Where the symbols take the items:
from | β δ ε χ ω ρ
z636 | z689 z572 z231 z509 z299 z383
z724 | z572 z816 z359 z299 z373 z284
z928 | z816 none z153 z373 z85 z775
z44 | z659 none z990 z225 z174 none
z425 | z340 z180 none z741 z559 z713
z456 | z502 z383 z509 none z39 none
z299 | z636 z724 z121 z415 z818 z11
z288 | z373 z85 z340 z773 z713 z495
z741 | z873 z425 none z631 z33 z841
z220 | z630 none none z125 z167 z576
z816 | z576 none z167 z724 z928 z440
z502 | z772 z20 z377 none z456 none
z893 | z121 z184 none z316 z873 z818
z659 | z18 none z395 z475 z44 none
z85 | z928 none z782 z288 z395 z18
z284 | z835 z440 z724 z11 z78 none
z772 | z392 z255 z341 none z502 none
z341 | z855 z841 z631 none z377 z772
z167 | z220 none none z359 z153 z816
z202 | z415 z818 z316 none z855 z593
z78 | z284 z775 z373 z755 z495 none
z11 | z383 z284 z299 z39 z755 none
z559 | z425 z630 none z33 z125 z223
z576 | z990 none z220 z572 z816 z174
z818 | z299 z373 z893 z202 z773 z755
z340 | z184 z782 none z873 z425 z288
z415 | z509 z299 z750 none z202 z39
z216 | z880 z231 none none z750 z509
z39 | z456 z11 z415 none z593 none
z20 | z255 z225 z689 z502 z383 none
z316 | z750 z893 none none z599 z202
z180 | z782 none none z425 z630 z395
z395 | z85 none z180 z713 z990 z659
z174 | z44 none z576 z835 z440 none
z495 | z78 z18 z288 z507 z475 none
z125 | z559 z220 none z231 z359 z572
z572 | z223 z576 z125 z636 z724 z835
z755 | z11 z78 z818 z593 z507 none
z475 | z495 z659 z713 z255 z225 none
z835 | z225 z174 z572 z383 z284 none
z782 | z153 none none z340 z180 z85
z225 | z475 z44 z223 z20 z835 none
z223 | z713 z990 z559 z689 z572 z225
z231 | z33 z125 none z216 z121 z636
z359 | z125 z167 none z121 z184 z724
z377 | z341 z689 z880 none z509 z502
z33 | z741 z559 none z880 z231 z689
z713 | z288 z395 z425 z841 z223 z475
z392 | z593 z507 z855 none z772 none
z507 | z755 z495 z773 z392 z255 none
z184 | z359 z153 none z893 z340 z373
z750 | z216 z121 none none z316 z415
z855 | z202 z773 z599 none z341 z392
z18 | z775 none z85 z495 z659 none
z440 | z174 none z816 z284 z775 none
z990 | z395 none z630 z223 z576 z44
z121 | z231 z359 none z750 z893 z299
z773 | z818 z288 z873 z855 z841 z507
z373 | z724 z928 z184 z818 z288 z78
z630 | z180 none none z559 z220 z990
z689 | z841 z223 z33 z377 z636 z20
z255 | z507 z475 z841 z772 z20 none
z509 | z377 z636 z216 none z415 z456
z599 | z316 z873 none none z631 z855
z153 | z167 none none z184 z782 z928
z841 | z773 z713 z741 z341 z689 z255
z593 | z39 z755 z202 none z392 none
z880 | z631 z33 none none z216 z377
z873 | z893 z340 none z599 z741 z773
z775 | z440 none z928 z78 z18 none
z383 | z20 z835 z636 z456 z11 none
z631 | z599 z741 none none z880 z341

The rows follow the links: the fewer symbols apart two items are, the more alike their rows tend to be.

Named rows; a name shown again gets a slightly different row:
z288
[-4, 29, -6, -14, 37, -14, 1, -7, 18, -10, -15, -18, 26, -8, -14, 20, 28, -10, 13, -20, -31, 1, 20, 4, 27, 6, -45, 3, 11, -48, 21, 13, 17, -18, -2, -1, 28, 9, -20, 13, 13, 2, 24]
z636
[-29, -27, 8, 11, -4, 17, -6, -13, -21, -15, 27, 5, -9, 32, 9, -20, -23, -6, -28, 33, 27, -23, -29, -1, 0, -9, 29, 11, -29, 20, -19, -5, -13, -13, -16, 8, -8, -4, 14, -30, -16, -26, -20]
z44
[-25, 7, 3, 6, 22, -1, -23, 4, -3, 38, 4, -36, -34, -16, -15, -17, 9, -11, 28, 31, -9, -29, 10, 8, -2, -3, -5, -1, 29, 32, 10, 6, -5, -12, 16, -21, 10, -22, -4, -7, 13, 35, -14]
z225
[-21, 8, 2, -2, 7, -3, -29, -3, -13, 55, 14, -29, -33, -18, -13, -22, 1, -11, 23, 28, 6, -20, 12, 6, 0, 9, -3, -1, 6, 44, -6, 13, 2, -20, 17, -14, -9, -26, 14, -18, 25, 13, -17]
z153
[21, -5, 16, 2, 28, -6, 16, 21, 32, -32, -25, 1, 20, -9, 10, 2, -1, 21, 15, -9, -23, 14, -11, -2, -23, -28, -7, 11, 26, -38, 19, -10, -13, 23, -2, -6, 33, 16, -28, 31, -11, 34, 13]
z630
[10, -9, 20, 6, 22, -18, -20, 30, 33, -39, -25, -3, -16, -12, 11, -23, 13, 14, 26, 12, -22, -3, -33, -17, -23, -25, 1, 30, 22, 3, 18, -7, 3, 9, 6, -4, 29, -10, 5, -18, -24, 32, -27]
z990
[-25, -3, 13, 0, 39, -10, -23, 15, 17, -10, -5, -29, -23, -6, -8, -22, 15, 4, 20, 38, -14, -34, -16, -2, 7, -10, -12, 25, 21, 7, 22, -1, -6, -17, 5, -11, 28, -19, -2, -25, 2, 36, -16]
z576
[-38, -22, 24, 15, 37, 9, -6, 4, 8, -7, 5, -26, -14, 5, 2, -27, -11, -6, 8, 44, -10, -40, -22, 14, -12, -30, -4, 23, 20, 0, 14, -12, -17, -6, -5, -14, 34, -8, -11, -1, -1, 31, -14]
z724
[-28, -34, 24, 16, 20, 20, 30, -14, -5, -9, 17, -18, 15, 25, 3, -9, -21, -1, -10, 25, 3, -26, -9, 20, -6, -24, 15, 2, 5, -30, 8, -23, -30, 6, -15, -2, 34, 13, -26, 28, 2, 10, 9]
z255
[-7, 29, -22, -10, -11, -10, -17, -14, -16, 49, 8, -15, -17, -22, -15, 10, 19, -17, 5, -12, 5, -4, 25, 8, 23, 30, -18, -11, -8, 35, -11, 27, 21, -26, 15, 2, -31, -17, 15, -15, 25, -10, -1]
z33
[19, -9, 3, -1, -15, -15, -20, 22, 16, -49, -19, 28, -15, 7, 15, -11, -2, 18, 4, -9, 4, 20, -42, -25, -11, -4, 9, 16, -5, 19, 1, 1, 20, 5, 3, 14, -14, 4, 34, -39, -38, -11, -20]
z377
[2, 3, -11, 0, -18, -4, -12, -14, -17, -18, 20, 14, -10, 19, 0, 7, -4, -13, -27, 2, 20, -2, -18, -14, 27, 21, 9, 4, -39, 23, -17, 16, 22, -28, -13, 18, -28, -8, 28, -41, -10, -41, -16]
z713
[-11, 30, -11, -11, 37, -23, -23, 5, 18, -16, -2, -20, -12, -11, -17, 1, 39, -5, 19, -1, -27, -15, -14, -11, 32, 9, -29, 25, 6, -11, 25, 28, 28, -32, -5, 3, 18, -12, 0, -31, 6, 3, -6]
z741
[31, 12, -6, -5, -16, -28, -13, 21, 21, -54, -29, 36, -4, -14, 5, 10, 15, 14, 2, -26, -14, 36, -29, -30, -5, 4, -9, 16, -9, 0, 6, 13, 27, 0, 6, 19, -8, 6, 17, -25, -26, -5, -10]
z750
[20, -24, 6, 10, -29, 15, 22, 1, -4, -41, -4, 41, 21, 21, 27, 7, -24, 6, -26, -14, 23, 27, -20, -11, -19, -7, 29, -5, -25, -7, -13, -9, -5, 21, -5, 13, -19, 21, 8, 6, -24, -28, 5]
z631
[32, 12, -16, -9, -19, -20, -6, 9, 5, -41, -17, 40, 5, 1, 7, 14, 5, 11, -14, -35, 2, 29, -25, -28, 4, 11, -1, 5, -23, 9, -4, 17, 30, -2, 2, 17, -28, 7, 25, -22, -23, -30, -8]
z855
[14, 20, -29, -13, -16, -9, 11, -17, -14, -16, 6, 20, 23, 11, -1, 31, 10, -15, -20, -36, 3, 20, 11, -8, 38, 21, -15, -8, -32, -19, -7, 16, 24, -17, -15, 19, -21, 13, 5, -3, 1, -49, 16]
z873
[38, 14, -14, -11, -11, -25, 10, 14, 20, -45, -26, 37, 14, -3, 6, 19, 5, 11, 0, -41, -10, 38, -13, -22, 1, 1, -6, 7, -6, -29, 10, 6, 12, 15, 2, 12, -10, 22, 5, 2, -14, -13, 13]
z880
[19, -4, -3, 1, -32, -8, -19, 10, 3, -41, -9, 41, -8, 9, 11, -2, -10, 10, -10, -14, 14, 23, -38, -22, 2, 4, 19, 9, -30, 17, -8, -3, 20, 2, -5, 19, -26, 3, 33, -36, -32, -24, -19]

Each walk starts at a row. The symbols on each line, taken left to right, move it on to the next item.
Answer with the item's row; about right is enough.
---
[-26, -22, 20, 13, 34, 14, 18, 1, 15, 2, 2, -27, 5, 12, -3, -15, -6, -2, 4, 31, -11, -27, -8, 24, -15, -24, 2, 7, 23, -26, 18, -16, -25, 5, -11, -13, 45, 4, -25, 26, 2, 29, 6]
χ ω ω χ [8, 25, -31, -23, 4, -12, 9, -23, -6, -18, 1, 7, 25, 3, -7, 34, 17, -9, -12, -32, -12, 13, 19, 0, 40, 27, -31, -9, -19, -46, 0, 17, 23, -24, -7, 6, -4, 16, -8, 8, 11, -33, 25]
χ δ ω [-5, 27, -25, -18, 8, -21, -25, 0, 0, -22, 2, 4, -2, 1, -11, 15, 28, -15, -3, -17, -10, -3, -3, -17, 39, 24, -24, 12, -21, -1, 2, 24, 37, -38, -5, 11, -6, -2, 18, -32, -7, -31, -3]
---
[6, -21, 30, 9, 18, 7, 15, 25, 23, -32, -19, 1, 6, 3, 11, -14, -7, 15, 8, 13, -15, 8, -22, -6, -32, -33, 12, 2, 31, -17, 15, -26, -18, 34, -4, -9, 29, 8, -16, 27, -15, 36, 1]
β χ δ χ χ [17, -24, 13, 11, -20, 10, -3, 20, 3, -44, -13, 34, -3, 14, 24, -22, -21, 12, -14, 9, 13, 12, -44, -18, -30, -17, 31, 14, -8, 8, -11, -16, -5, 22, -11, 12, -4, 7, 12, -15, -33, -4, -23]
β β δ ω [19, -13, 15, 5, 7, -13, -18, 33, 25, -47, -25, 16, -11, -7, 10, -22, 3, 22, 15, 8, -10, 10, -48, -25, -16, -11, 5, 21, 6, 15, 14, -3, 12, 11, 1, 2, 14, -4, 16, -31, -31, 18, -23]
---
[-32, -3, 5, 1, 33, -9, -38, 13, 6, -23, 7, -23, -26, 1, -10, -29, 7, -2, 9, 37, -6, -28, -35, -6, 15, -1, -8, 28, 0, 17, 15, 15, 17, -32, -10, -2, 18, -19, 11, -44, -10, 4, -28]
ρ δ ω χ δ ε ε [1, -25, 30, 11, 16, 4, -8, 28, 29, -35, -13, 3, -9, -6, 13, -28, -2, 16, 17, 23, -7, -7, -42, -3, -33, -35, 10, 22, 26, -9, 13, -16, -13, 22, -5, -9, 27, -4, -6, -5, -22, 34, -15]
β β ρ [-16, 16, -1, -10, 47, -19, -27, 12, 24, -12, -13, -29, -10, -14, -17, -9, 27, 0, 27, 16, -27, -23, 0, -2, 15, -4, -30, 16, 24, -11, 27, 10, 12, -26, 4, -10, 35, -14, -6, -12, 4, 24, -8]
---
[-13, -21, -7, 11, -19, 18, -1, -17, -24, -10, 20, 19, 1, 33, 13, -7, -20, -10, -41, 13, 33, -10, -24, 0, 8, 6, 26, 5, -39, 22, -21, -6, 1, -11, -17, 18, -24, 4, 20, -21, -13, -42, -16]
ω ω δ χ [8, -1, -19, -6, -20, 10, 27, -28, -19, -8, 21, 23, 30, 26, 1, 29, -6, -10, -40, -26, 17, 14, 16, 6, 24, 10, 8, -13, -32, -32, -14, 5, -1, -1, -17, 18, -18, 19, -1, 17, 1, -45, 18]
ρ ε δ ω ω ω [-24, 0, -8, 0, 7, -5, -29, -5, -6, -19, 15, 6, -23, 18, -2, -11, 0, -17, -13, 17, 15, -16, -33, -10, 28, 6, 2, 20, -24, 22, -2, 13, 23, -34, -14, 10, -14, -14, 24, -53, -12, -32, -24]
---
[4, 31, -23, -17, -13, -6, 7, -18, -18, 58, 5, -12, 7, -9, -14, 24, 10, -14, 0, -23, -1, 9, 47, 9, 21, 28, -22, -28, -2, 9, -13, 21, 4, -13, 10, -3, -23, -7, 3, 12, 27, -12, 19]
ω β β [-1, 5, -13, -8, -20, 15, 21, -27, -23, 60, 17, -10, 7, -1, -9, 20, -3, -10, -7, -8, 16, 0, 52, 18, 5, 13, -3, -31, -1, -4, -17, 2, -17, -1, 10, -9, -15, 10, -14, 35, 32, -10, 30]
ω β β [-16, -13, 0, 4, -18, 24, 12, -26, -31, 59, 29, -16, -4, 10, 4, 1, -22, -11, -18, 7, 30, -10, 36, 25, -4, 3, 16, -26, 1, 16, -20, -6, -24, 9, -1, -7, -17, 4, -1, 17, 17, -2, 14]
---
[37, 7, -21, -13, -29, -16, 13, 8, 10, -40, -15, 41, 17, 1, 5, 29, 5, 10, -15, -41, 0, 38, -9, -23, 11, 9, -1, -1, -15, -20, -3, 5, 18, 12, -1, 19, -18, 11, 6, -5, -20, -33, 8]
δ ρ ω ρ ω [-11, 11, -6, 2, -16, 4, -27, -9, -26, 53, 15, -17, -31, -15, -7, -5, 1, -13, -3, 14, 14, -13, 14, 4, 6, 23, 2, -10, -11, 47, -18, 19, 6, -16, 12, 0, -30, -19, 19, -24, 19, -11, -14]
δ β ω χ ω [-19, -10, 3, 12, -17, 22, -7, -14, -31, 49, 27, -12, -20, 1, -7, -12, -21, -10, -16, 27, 32, -24, 17, 21, -8, 6, 21, -13, -2, 47, -23, 2, -17, -1, 5, -3, -22, -14, 16, -5, 18, -2, -16]
---
[-9, 23, -4, -3, 23, -12, -3, 1, 8, 49, 1, -33, -8, -25, -17, 8, 22, -5, 30, 4, -21, -9, 36, 17, 6, 6, -25, -10, 31, -4, 11, 7, -2, -6, 17, -24, 16, -6, -18, 21, 33, 29, 18]
ω β β [-11, 5, 10, 0, 21, 6, 13, -5, -2, 50, 4, -33, 3, -16, -12, 3, 2, -8, 19, 9, -12, -14, 47, 23, -5, -3, -15, -11, 32, -8, 10, -5, -19, 3, 9, -24, 16, 0, -27, 40, 29, 31, 18]
β ε χ ω [-8, -7, 2, -2, 23, 7, 30, -11, 7, -5, 7, -18, 32, 11, -4, 13, 0, -4, -7, -7, -9, -10, 22, 18, 10, -12, -12, -1, 10, -54, 15, -12, -21, -1, -12, 0, 35, 18, -37, 44, 12, 6, 32]
---
[-9, 28, -17, -12, 11, -12, -29, -7, -7, 55, -4, -32, -25, -27, -16, 1, 17, -14, 27, 6, -11, -4, 38, 6, 15, 25, -22, -9, 13, 22, -2, 18, 18, -15, 19, -13, -7, -19, 4, -13, 31, 12, -7]
χ χ β [8, 22, -25, -8, -26, -6, 7, -23, -25, 45, 11, 10, 2, -7, -9, 27, 0, -19, -15, -22, 10, 16, 38, 1, 26, 36, -8, -24, -21, 7, -17, 20, 10, -6, 8, 0, -41, 5, 7, 3, 19, -28, 16]
δ β δ δ β [-25, -20, 15, 10, 13, 17, 8, -3, -7, 52, 8, -40, -5, -6, -7, -15, -8, -3, 14, 27, -1, -28, 26, 29, -18, -14, 0, -9, 28, 4, 2, -7, -28, 14, 9, -25, 23, -5, -19, 32, 22, 35, 7]
---
[-5, 29, -11, -10, 10, -8, 2, -9, -7, 61, 1, -22, 2, -20, -19, 14, 19, -7, 21, -9, -14, -1, 51, 14, 16, 19, -26, -25, 18, 0, 1, 16, 3, -10, 18, -13, 4, -5, -12, 25, 33, 15, 22]
δ ε β ρ ε [-12, -5, 12, 5, 40, 5, 17, -6, 17, -8, -7, -26, 20, -3, -1, 6, 6, 2, 11, 11, -23, -16, 16, 13, 0, -20, -25, -1, 28, -41, 21, -9, -17, 8, -7, -13, 38, 12, -40, 34, 17, 25, 22]
β β χ ρ [-28, -8, 14, 14, -1, 17, -8, -6, -16, 53, 15, -33, -25, 0, -1, -22, -16, 1, 6, 35, 15, -25, 18, 20, -13, 1, 11, -6, 10, 37, -11, -6, -20, -5, 11, -13, -1, -20, 3, -3, 21, 19, -12]
